Here is a tiny trained network, its code and every weight. The questions are about switching its units off for an input and a target symbol, where a switched-off unit gives its printed mean instead of its output.

import numpy as np


def w(rows, s, z=0):
    codes = np.array(rows[::2]) - 128.0
    scale = np.full(codes.shape[1], s)
    scale[-1] = z or s
    return codes * scale


def f(y):
    return y / 2 * (1 + np.tanh(0.7978845608 * (y + 0.044715 * y**3)))


def softmax(a):
    e = np.exp(a - a.max(-1, keepdims=True))
    return e / e.sum(-1, keepdims=True)


def log_softmax(a):
    a = a - a.max(-1, keepdims=True)
    return a - np.log(np.exp(a).sum(-1, keepdims=True))


def net(x, mask):
    ids = ['αβζθμξπσω'.index(c) for c in x.split()]
    T = len(ids)
    res = E[ids] + P[:T]
    u = 0
    for l in range(3):
        r = res
        for j in range(2):
            rows = slice(2 * j, 2 * j + 2)
            q, k, v = (r @ M[l][rows].T for M in (Q, K, V))
            z = softmax(np.where(np.tri(T) > 0, q @ k.T / 2**0.5, -1e9)) @ v
            o = O[l][rows]
            res = res + np.where(mask[u + j], z, o[:, -1]) @ o[:, :-1]
        u += 2
        y = f(res @ A[l][:, :-1].T + A[l][:, -1])
        res = res + np.where(mask[u : u + 4], y, B[l][:, -1]) @ B[l][:, :-1]
        u += 4
    return log_softmax(res[-1] @ U[:, :-1].T + U[:, -1])


Q, K, V, O, A, B = {}, {}, {}, {}, {}, {}
E = w([
[162,40,196,192,189,204,190,127,50,138,114],'α',
[108,104,103,130,132,148,91,133,183,133,131],'β',
[144,152,151,84,109,44,101,168,192,169,142],'ζ',
[147,178,152,135,97,124,111,179,171,176,205],'θ',
[83,127,134,130,98,101,102,139,173,106,162],'μ',
[139,133,188,131,120,136,169,200,140,149,118],'ξ',
[86,67,116,76,159,105,147,176,99,71,84],'π',
[195,210,139,135,117,149,172,186,151,166,142],'σ',
[103,90,141,153,188,116,251,70,100,202,118],'ω',
],0.023)
P = w([
[135,130,150,115,80,119,101,165,100,135,196],'0',
[177,99,44,141,57,63,86,184,169,192,149],'1',
[115,99,78,195,62,4,137,170,66,72,95],'2',
[130,142,235,96,172,148,164,132,4,76,158],'3',
[132,141,169,176,170,207,154,87,213,78,120],'4',
[174,67,60,162,118,50,164,84,212,189,75],'5',
],0.012)
Q[0] = w([
[64,15,131,114,170,130,108,162,157,90,171],'L0H1',
[121,129,151,130,196,63,255,202,183,145,40],'L0H1',
[127,62,97,144,151,37,165,223,176,183,74],'L0H2',
[130,121,108,150,57,149,180,176,131,131,121],'L0H2',
],0.0063)
K[0] = w([
[2,84,83,100,153,136,63,102,106,91,54],'L0H1',
[136,127,129,97,200,68,165,143,134,52,87],'L0H1',
[129,175,87,74,198,110,123,151,80,115,101],'L0H2',
[125,196,74,39,160,61,198,137,133,112,156],'L0H2',
],0.0073)
V[0] = w([
[110,30,37,78,167,176,116,162,97,126,182],'L0H1',
[195,113,126,49,206,108,97,180,109,109,63],'L0H1',
[135,167,116,166,90,108,163,83,157,164,129],'L0H2',
[253,80,125,111,117,47,164,199,88,145,134],'L0H2',
],0.0051)
O[0] = w([
[112,144,103,119,192,10,86,122,137,147,169,136],'L0H1',
[47,119,41,149,147,188,98,116,111,162,90,117],'L0H1',
[146,115,102,160,152,95,118,135,90,191,124,137],'L0H2',
[81,101,185,172,111,117,154,101,114,151,143,253],'L0H2',
],0.013,0.0068)
A[0] = w([
[115,75,93,106,187,104,29,185,108,63,64,107],'L0N1',
[3,136,191,148,249,79,99,120,169,199,115,125],'L0N2',
[154,52,140,152,96,114,162,64,146,97,114,183],'L0N3',
[171,37,167,189,187,176,96,144,182,183,130,253],'L0N4',
],0.0056,0.0022)
B[0] = w([
[125,220,177,184,19,191,51,120,146,137,92,152],'L0N1',
[192,208,165,100,22,207,63,163,112,76,106,238],'L0N2',
[123,221,126,171,93,55,42,187,125,81,50,191],'L0N3',
[86,248,60,108,84,127,164,102,190,140,152,254],'L0N4',
],0.011,0.0074)
Q[1] = w([
[166,154,37,145,95,87,157,190,206,138,111],'L1H1',
[157,101,24,129,68,60,152,182,97,155,107],'L1H1',
[109,155,175,94,178,139,115,131,4,112,213],'L1H2',
[118,77,30,190,30,62,99,174,85,253,83],'L1H2',
],0.0052)
K[1] = w([
[73,145,201,157,204,126,127,220,139,82,134],'L1H1',
[98,137,145,44,254,171,134,57,149,120,147],'L1H1',
[113,157,56,109,45,200,190,131,230,171,133],'L1H2',
[160,115,214,69,156,228,108,63,96,126,158],'L1H2',
],0.006)
V[1] = w([
[79,149,148,177,110,60,149,133,170,158,172],'L1H1',
[203,159,56,131,84,140,81,31,196,254,88],'L1H1',
[161,127,120,110,108,93,136,95,57,60,12],'L1H2',
[150,118,169,63,83,86,129,141,140,199,55],'L1H2',
],0.0063)
O[1] = w([
[114,206,182,130,136,178,141,68,145,203,248,244],'L1H1',
[140,125,181,120,205,167,99,106,160,162,87,102],'L1H1',
[145,70,81,104,174,137,72,35,48,171,152,63],'L1H2',
[59,135,140,140,141,65,223,80,110,209,141,164],'L1H2',
],0.011)
A[1] = w([
[96,53,179,238,153,98,158,126,244,229,142,238],'L1N1',
[89,118,157,78,99,86,162,106,196,122,151,163],'L1N2',
[120,63,85,117,205,56,160,77,77,153,125,6],'L1N3',
[1,10,168,58,172,60,134,167,151,171,79,118],'L1N4',
],0.0047,0.0022)
B[1] = w([
[139,157,79,140,137,127,140,126,106,169,24,246],'L1N1',
[109,136,146,51,123,104,129,52,129,6,103,205],'L1N2',
[148,160,79,96,139,154,105,127,158,80,116,126],'L1N3',
[119,85,150,136,164,174,188,102,168,138,112,124],'L1N4',
],0.013)
Q[2] = w([
[184,199,148,133,79,107,224,23,96,135,161],'L2H1',
[123,106,101,215,60,40,148,98,206,187,101],'L2H1',
[190,105,52,214,70,159,128,1,208,75,99],'L2H2',
[163,152,38,144,90,24,121,195,105,142,82],'L2H2',
],0.0059)
K[2] = w([
[130,130,138,182,27,173,68,51,110,104,86],'L2H1',
[112,98,221,87,111,180,136,129,86,114,170],'L2H1',
[131,60,222,234,164,105,125,153,65,94,88],'L2H2',
[108,111,255,67,104,227,154,82,106,129,197],'L2H2',
],0.007)
V[2] = w([
[255,120,178,125,104,44,177,77,130,127,152],'L2H1',
[158,49,161,190,139,123,185,101,162,108,133],'L2H1',
[60,181,131,142,196,27,4,21,243,104,179],'L2H2',
[240,191,93,249,126,152,188,159,90,157,172],'L2H2',
],0.0065)
O[2] = w([
[146,173,199,128,162,116,153,65,74,106,201,174],'L2H1',
[124,249,143,78,134,102,170,152,86,120,117,5],'L2H1',
[154,99,94,208,153,158,123,85,177,102,176,151],'L2H2',
[161,180,181,128,172,126,55,210,89,128,142,238],'L2H2',
],0.011,0.012)
A[2] = w([
[167,123,126,152,107,146,163,2,114,72,150,165],'L2N1',
[138,194,99,193,120,111,66,86,124,107,111,163],'L2N2',
[115,132,153,175,101,152,85,117,89,149,184,240],'L2N3',
[152,67,109,191,111,163,167,46,169,137,163,250],'L2N4',
],0.006,0.0019)
B[2] = w([
[116,180,15,201,214,208,17,110,99,190,70,228],'L2N1',
[201,49,208,133,181,234,143,58,130,176,115,254],'L2N2',
[144,56,83,174,58,57,88,85,88,198,191,233],'L2N3',
[137,131,60,75,105,152,2,184,102,131,139,235],'L2N4',
],0.0074,0.013)
U = w([
[186,61,149,154,66,134,99,226,133,184,197,210],'α',
[224,69,135,168,222,128,96,195,195,153,67,231],'β',
[66,105,121,112,182,147,144,98,134,184,47,62],'ζ',
[216,154,172,176,144,165,180,118,204,53,93,4],'θ',
[171,149,36,141,135,143,149,152,73,83,170,143],'μ',
[36,156,92,109,45,125,193,118,67,108,183,126],'ξ',
[149,62,130,63,141,192,139,121,82,144,98,18],'π',
[129,150,124,103,207,123,99,210,90,123,82,160],'σ',
[175,39,162,90,196,74,148,84,108,253,113,72],'ω',
],0.0051,0.0021)

Each question gives the input, a string of symbols that net reads in full, and the target symbol t.
The units are the heads (2 rows each of Q, K, V and O) and the neurons (one row each of A and B). Each row of codes is followed by its name. A weight is (code - 128) times the scale printed after its matrix; where a second scale follows, it is the last column's (O, A, B and U).
mask holds one flag per unit, layer by layer, with each layer's heads first. A switched-off unit (its flag False) gives its mean, the last column of its rows in O or B, instead of its output. The means were averaged over made-up inputs and are rounded, as every weight is.
A unit's drop is (log p(t) with every unit on - log p(t) with that unit switched off) / (log p(t) with every unit on - log p(t) with every unit switched off).
The circuit of an input: a set's keep is (log p(t) with only the set's units on - log p(t) with every unit switched off) / (log p(t) with every unit on - log p(t) with every unit switched off). Starting from the 12 units with the biggest drops (on a tie, the unit counted first), units are removed one at a time, each time the one whose removal leaves the highest keep (on an exact tie, the one counted first), for as long as the keep stays at least 0.8.
circuit, biggest first: the units of the circuit, biggest drop first
unit that matters most: the unit with the biggest drop
k most important neurons: the k neurons with the biggest drops, biggest first
top k neurons in layer l: the k neurons of layer l with the biggest drops, biggest first
which heads matter: for each layer, one digit per head in row order, 1 if its drop is at least 0.15 and else 0, layers parted by /
input σ μ β, target σ: circuit, biggest first	[L2H2, L0H1]
input θ α α α θ ξ, target α: circuit, biggest first	[L1H2, L1N1, L1N2, L1H1]
input β π θ β, target β: 3 most important neurons	[L0N1, L0N2, L2N1]
input β ω ξ σ, target ω: circuit, biggest first	[L0N2, L0N3, L1H2]
input θ α α π σ, target α: circuit, biggest first	[L1N1, L1H2, L1N2]
input μ μ π β, target α: circuit, biggest first	[L2H1, L1N1]
input σ μ σ ξ, target μ: 2 most important neurons	[L1N2, L2N4]
input ω σ μ β, target σ: top 2 neurons in layer 0	[L0N4, L0N2]
input ζ μ ζ θ π θ, target β: circuit, biggest first	[L2H1, L0H1, L0N2]
input μ θ β θ, target θ: which heads matter	00 / 01 / 00
input μ ω ω, target μ: unit that matters most	L2H2
input σ ζ α σ α, target α: 3 most important neurons	[L0N3, L0N4, L1N2]
input ω θ ζ ω α, target ζ: top 2 neurons in layer 0	[L0N4, L0N2]
input π β θ ω ξ, target α: top 3 neurons in layer 0	[L0N4, L0N2, L0N1]
input ω ω π β α, target α: which heads matter	10 / 00 / 10
input σ ζ μ θ, target ζ: 4 most important neurons	[L1N2, L1N1, L0N2, L2N1]
input π μ ω, target α: which heads matter	10 / 00 / 10
input ξ σ μ σ, target σ: which heads matter	00 / 01 / 01
input ξ μ θ θ θ, target θ: unit that matters most	L1N1
input ξ σ θ, target ξ: top neuron in layer 1	[L1N2]
input ζ θ ζ ω θ, target ζ: which heads matter	00 / 01 / 00
input ζ θ α, target ζ: which heads matter	00 / 01 / 01
input α ζ α σ θ ξ, target σ: circuit, biggest first	[L2H2, L1N2]
input ξ θ α σ ω ζ, target σ: circuit, biggest first	[L2H2, L1N2]
input α π ω, target α: which heads matter	00 / 00 / 00
input α β ξ β ω μ, target β: 2 most important neurons	[L0N4, L0N2]
input ξ ξ θ α β, target θ: 2 most important neurons	[L0N4, L1N2]
input ω ξ θ μ ζ π, target α: which heads matter	10 / 00 / 00
